Below are the code and all the weights of a small trained network. Each question names an input and a class and asks about switching units off, where a switched-off unit gives its printed mean instead of its output.

import numpy as np


def w(rows, s, z=0):
    codes = np.array(rows[::2]) - 128.0
    scale = np.full(codes.shape[1], s)
    scale[-1] = z or s
    return codes * scale


def f(y):
    return y / 2 * (1 + np.tanh(0.7978845608 * (y + 0.044715 * y**3)))


def log_softmax(a):
    a = a - a.max(-1, keepdims=True)
    return a - np.log(np.exp(a).sum(-1, keepdims=True))


def net(x, mask):
    res = np.array(x, float).reshape(1, 8) / 4 @ E
    y = f(res @ A[0][:, :-1].T + A[0][:, -1])
    res = res + np.where(mask, y, B[0][:, -1]) @ B[0][:, :-1]
    return log_softmax(res[-1] @ U[:, :-1].T + U[:, -1])


A, B = {}, {}
E = w([
[185,26,189,36,86,88,200,255],'x0',
[181,39,46,216,210,187,211,130],'x1',
[103,120,108,127,118,111,139,121],'x2',
[45,58,232,133,233,43,92,100],'x3',
[126,137,121,139,133,110,128,151],'x4',
[132,132,132,129,128,124,135,125],'x5',
[255,62,94,184,68,17,48,49],'x6',
[132,125,119,124,133,133,111,139],'x7',
],0.0087)
A[0] = w([
[91,164,119,187,142,140,102,94,125],'n1',
[137,70,102,192,187,163,177,125,116],'n2',
[64,106,168,136,252,87,80,82,38],'n3',
[124,92,115,115,102,121,127,92,93],'n4',
[128,46,179,152,175,55,82,100,55],'n5',
[162,90,138,73,76,106,173,173,80],'n6',
[115,181,158,63,54,90,107,128,113],'n7',
[145,180,142,85,87,74,105,112,63],'n8',
[139,98,74,144,160,145,143,128,51],'n9',
[213,75,104,168,58,55,67,75,96],'n10',
[141,99,134,98,117,115,156,149,62],'n11',
[180,91,103,161,168,123,175,114,115],'n12',
[99,209,167,101,42,96,64,128,120],'n13',
[74,155,150,82,172,187,163,161,94],'n14',
[164,54,155,52,91,106,163,205,169],'n15',
[173,103,65,176,150,141,193,121,107],'n16',
[48,170,126,118,149,177,178,168,68],'n17',
[204,201,27,126,9,168,149,120,2],'n18',
[127,188,97,162,101,170,113,88,118],'n19',
[107,189,91,164,144,146,83,78,179],'n20',
[102,187,98,168,156,127,90,75,117],'n21',
],0.011,0.0045)
B[0] = w([
[164,114,102,145,168,102,152,101,194],'n1',
[81,96,162,74,155,144,60,145,207],'n2',
[154,131,133,58,80,90,191,167,220],'n3',
[128,150,111,130,120,134,111,122,137],'n4',
[156,165,146,98,73,109,162,198,204],'n5',
[163,97,85,158,178,106,194,85,195],'n6',
[80,80,153,116,185,160,100,148,206],'n7',
[91,106,131,120,151,157,82,167,176],'n8',
[95,106,155,123,164,124,103,141,161],'n9',
[85,192,166,248,69,200,110,135,247],'n10',
[144,143,104,123,136,135,133,84,151],'n11',
[83,124,149,104,146,163,73,124,185],'n12',
[88,82,148,96,201,165,71,146,225],'n13',
[113,205,147,215,61,138,110,144,214],'n14',
[186,97,50,164,180,65,159,52,234],'n15',
[65,99,148,90,167,157,85,139,201],'n16',
[110,195,142,191,96,128,100,160,216],'n17',
[156,143,176,44,50,78,178,195,243],'n18',
[159,120,92,113,150,86,172,90,199],'n19',
[179,86,87,147,163,107,156,66,220],'n20',
[164,99,83,147,156,121,168,74,209],'n21',
],0.011,0.015)
U = w([
[199,94,69,175,170,91,156,39,171],'0',
[128,176,131,251,61,169,108,116,72],'1',
[96,76,134,74,185,173,66,120,22],'2',
[182,132,135,38,43,80,182,153,249],'3',
],0.013,0.0017)

Each question gives the input, the list of numbers given to net, and the class t.
The units are the neurons (one row each of A and B). Each row of codes is followed by its name. A weight is (code - 128) times the scale printed after its matrix; where a second scale follows, it is the last column's (A, B and U).
mask holds one flag per neuron, in row order. A switched-off neuron (its flag False) gives its mean, the last column of its row in B, instead of its output. The means were averaged over made-up inputs and are rounded, as every weight is.
A unit's drop is (log p(t) with every unit on - log p(t) with that unit switched off) / (log p(t) with every unit on - log p(t) with every unit switched off).
unit that matters most: the unit with the biggest drop
k most important neurons: the k neurons with the biggest drops, biggest first
drop of u: that unit's drop, to one decimal
input [-5,-3,-2,-5,-1,1,2,1], class 0: unit that matters most	n20
input [5,5,3,-3,-3,-2,-7,5], class 1: 2 most important neurons	n14, n17
input [5,8,1,8,-3,8,7,-4], class 2: 4 most important neurons	n2, n12, n18, n16
input [-7,8,5,5,-1,8,5,-5], class 2: 3 most important neurons	n2, n16, n12
input [-6,7,6,4,7,-4,-5,-7], class 2: 2 most important neurons	n2, n15
input [0,4,-4,6,1,-6,2,-2], class 3: 2 most important neurons	n5, n3
input [-3,5,6,-6,8,-7,6,-4], class 1: 2 most important neurons	n10, n3
input [7,-7,-1,3,3,-5,1,1], class 0: 3 most important neurons	n15, n6, n2
input [-6,3,5,7,5,5,-3,5], class 3: 2 most important neurons	n3, n15
input [-6,4,-3,2,-4,-6,-6,-1], class 0: 2 most important neurons	n10, n20
input [8,-2,-1,-7,5,-6,0,5], class 0: 2 most important neurons	n15, n6
input [7,8,-7,-1,-3,-5,8,-3], class 1: drop of n13	0.3
input [-4,8,-2,0,-6,3,-3,-6], class 2: drop of n18	0.0
input [2,-3,-3,-5,-1,0,8,1], class 1: drop of n10	5.0
input [1,0,8,-6,-2,6,3,-8], class 3: unit that matters most	n18
